Below are the code and all the weights of a small trained network. Each question names an input and a class and asks about switching units off, where a switched-off unit gives its printed mean instead of its output.

import numpy as np


def w(rows, s, z=0):
    codes = np.array(rows[::2]) - 128.0
    scale = np.full(codes.shape[1], s)
    scale[-1] = z or s
    return codes * scale


def f(y):
    return y / 2 * (1 + np.tanh(0.7978845608 * (y + 0.044715 * y**3)))


def log_softmax(a):
    a = a - a.max(-1, keepdims=True)
    return a - np.log(np.exp(a).sum(-1, keepdims=True))


def net(x, mask):
    res = np.array(x, float).reshape(1, 7) / 4 @ E
    y = f(res @ A[0][:, :-1].T + A[0][:, -1])
    res = res + np.where(mask, y, B[0][:, -1]) @ B[0][:, :-1]
    return log_softmax(res[-1] @ U[:, :-1].T + U[:, -1])


A, B = {}, {}
E = w([
[224,150,100,85,184],'x0',
[191,95,164,126,50],'x1',
[132,129,128,125,127],'x2',
[137,123,2,147,79],'x3',
[129,127,129,127,127],'x4',
[167,214,149,228,117],'x5',
[161,29,122,212,199],'x6',
],0.0045)
A[0] = w([
[120,96,116,86,129,121],'n0',
[100,63,112,44,140,22],'n1',
[114,143,251,101,188,49],'n2',
[46,171,76,137,229,115],'n3',
[221,164,109,73,185,49],'n4',
[126,129,134,124,126,18],'n5',
[116,189,139,73,94,25],'n6',
[205,152,106,86,176,42],'n7',
[116,189,137,74,95,32],'n8',
[146,39,132,194,184,16],'n9',
[130,125,44,146,101,41],'n10',
[128,127,24,148,87,39],'n11',
[22,107,161,174,78,55],'n12',
[163,227,140,222,124,2],'n13',
[104,68,118,48,138,22],'n14',
[216,69,172,118,34,103],'n15',
[116,189,139,73,95,16],'n16',
],0.012,0.0036)
B[0] = w([
[133,144,162,141,150,154],'n0',
[192,139,207,195,128,183],'n1',
[202,60,100,37,101,238],'n2',
[118,218,126,93,37,252],'n3',
[47,66,142,168,79,178],'n4',
[162,119,121,156,87,80],'n5',
[156,136,51,177,142,171],'n6',
[82,78,136,164,86,150],'n7',
[151,136,54,174,150,172],'n8',
[174,144,5,204,130,213],'n9',
[185,80,124,91,107,167],'n10',
[184,68,124,54,120,203],'n11',
[72,35,137,179,86,224],'n12',
[206,137,233,180,139,234],'n13',
[195,142,191,186,118,170],'n14',
[102,215,122,93,55,231],'n15',
[158,135,52,178,135,166],'n16',
],0.031,0.0028)
U = w([
[149,130,65,171,142,86],'0',
[161,127,180,162,135,98],'1',
[121,121,126,121,127,255],'2',
[154,88,118,86,122,91],'3',
[75,82,128,155,106,83],'4',
[121,134,125,121,133,230],'5',
[113,176,124,110,100,65],'6',
[55,134,129,103,255,82],'7',
],0.012)

Each question gives the input, the list of numbers given to net, and the class t.
The units are the neurons (one row each of A and B). Each row of codes is followed by its name. A weight is (code - 128) times the scale printed after its matrix; where a second scale follows, it is the last column's (A, B and U).
mask holds one flag per neuron, in row order. A switched-off neuron (its flag False) gives its mean, the last column of its row in B, instead of its output. The means were averaged over made-up inputs and are rounded, as every weight is.
A unit's drop is (log p(t) with every unit on - log p(t) with that unit switched off) / (log p(t) with every unit on - log p(t) with every unit switched off).
The circuit of an input: a set's keep is (log p(t) with only the set's units on - log p(t) with every unit switched off) / (log p(t) with every unit on - log p(t) with every unit switched off). Starting from the 12 units with the biggest drops (on a tie, the unit counted first), units are removed one at a time, each time the one whose removal leaves the highest keep (on an exact tie, the one counted first), for as long as the keep stays at least 0.8.
circuit, biggest first: the units of the circuit, biggest drop first
k most important neurons: the k neurons with the biggest drops, biggest first
drop of u: that unit's drop, to one decimal
input [-6,-1,-4,8,4,-6,-1], class 3: circuit, biggest first => (n11)
input [8,6,-3,5,-6,7,6], class 4: 4 most important neurons => (n4 n7 n1 n14)
input [2,5,6,-6,0,5,7], class 0: 2 most important neurons => (n9 n3)
input [7,-3,-5,-1,3,1,5], class 4: circuit, biggest first => (n4 n7)
input [-5,0,-5,6,-2,5,0], class 3: circuit, biggest first => (n11 n10)
input [-3,-8,-2,4,5,2,-7], class 6: 2 most important neurons => (n3 n9)
input [-1,5,5,7,1,-4,-2], class 3: 3 most important neurons => (n11 n10 n3)
input [-7,8,-5,-3,-5,2,6], class 6: 2 most important neurons => (n15 n4)
input [-3,-8,4,5,6,-3,-7], class 6: 3 most important neurons => (n3 n9 n2)
input [-5,-7,4,-4,-7,-8,4], class 1: 2 most important neurons => (n1 n14)
input [-3,-5,2,-2,-7,-8,8], class 0: 2 most important neurons => (n9 n13)
input [6,-8,7,-6,4,-4,2], class 6: 3 most important neurons => (n3 n12 n11)
input [-1,-2,-6,-6,1,-3,-5], class 3: 2 most important neurons => (n2 n9)
input [-7,-3,4,3,8,-8,5], class 1: circuit, biggest first => (n1)
input [3,-2,3,-6,-4,-6,6], class 0: 3 most important neurons => (n9 n13 n11)
input [-8,2,8,3,6,7,5], class 4: 3 most important neurons => (n12 n1 n14)
input [5,-5,-2,-4,0,1,-1], class 4: 4 most important neurons => (n4 n7 n15 n11)
input [3,7,2,3,3,0,8], class 0: 2 most important neurons => (n9 n3)
input [2,6,-2,7,4,5,6], class 3: drop of n3 => 0.2
input [3,-3,3,-1,7,8,-2], class 1: drop of n13 => 1.1
input [-4,5,-7,5,-8,-4,8], class 0: circuit, biggest first => (n9)
input [1,6,-2,3,4,-3,-4], class 6: drop of n2 => 0.1
input [-2,4,-5,5,8,-8,-8], class 0: drop of n8 => 0.5
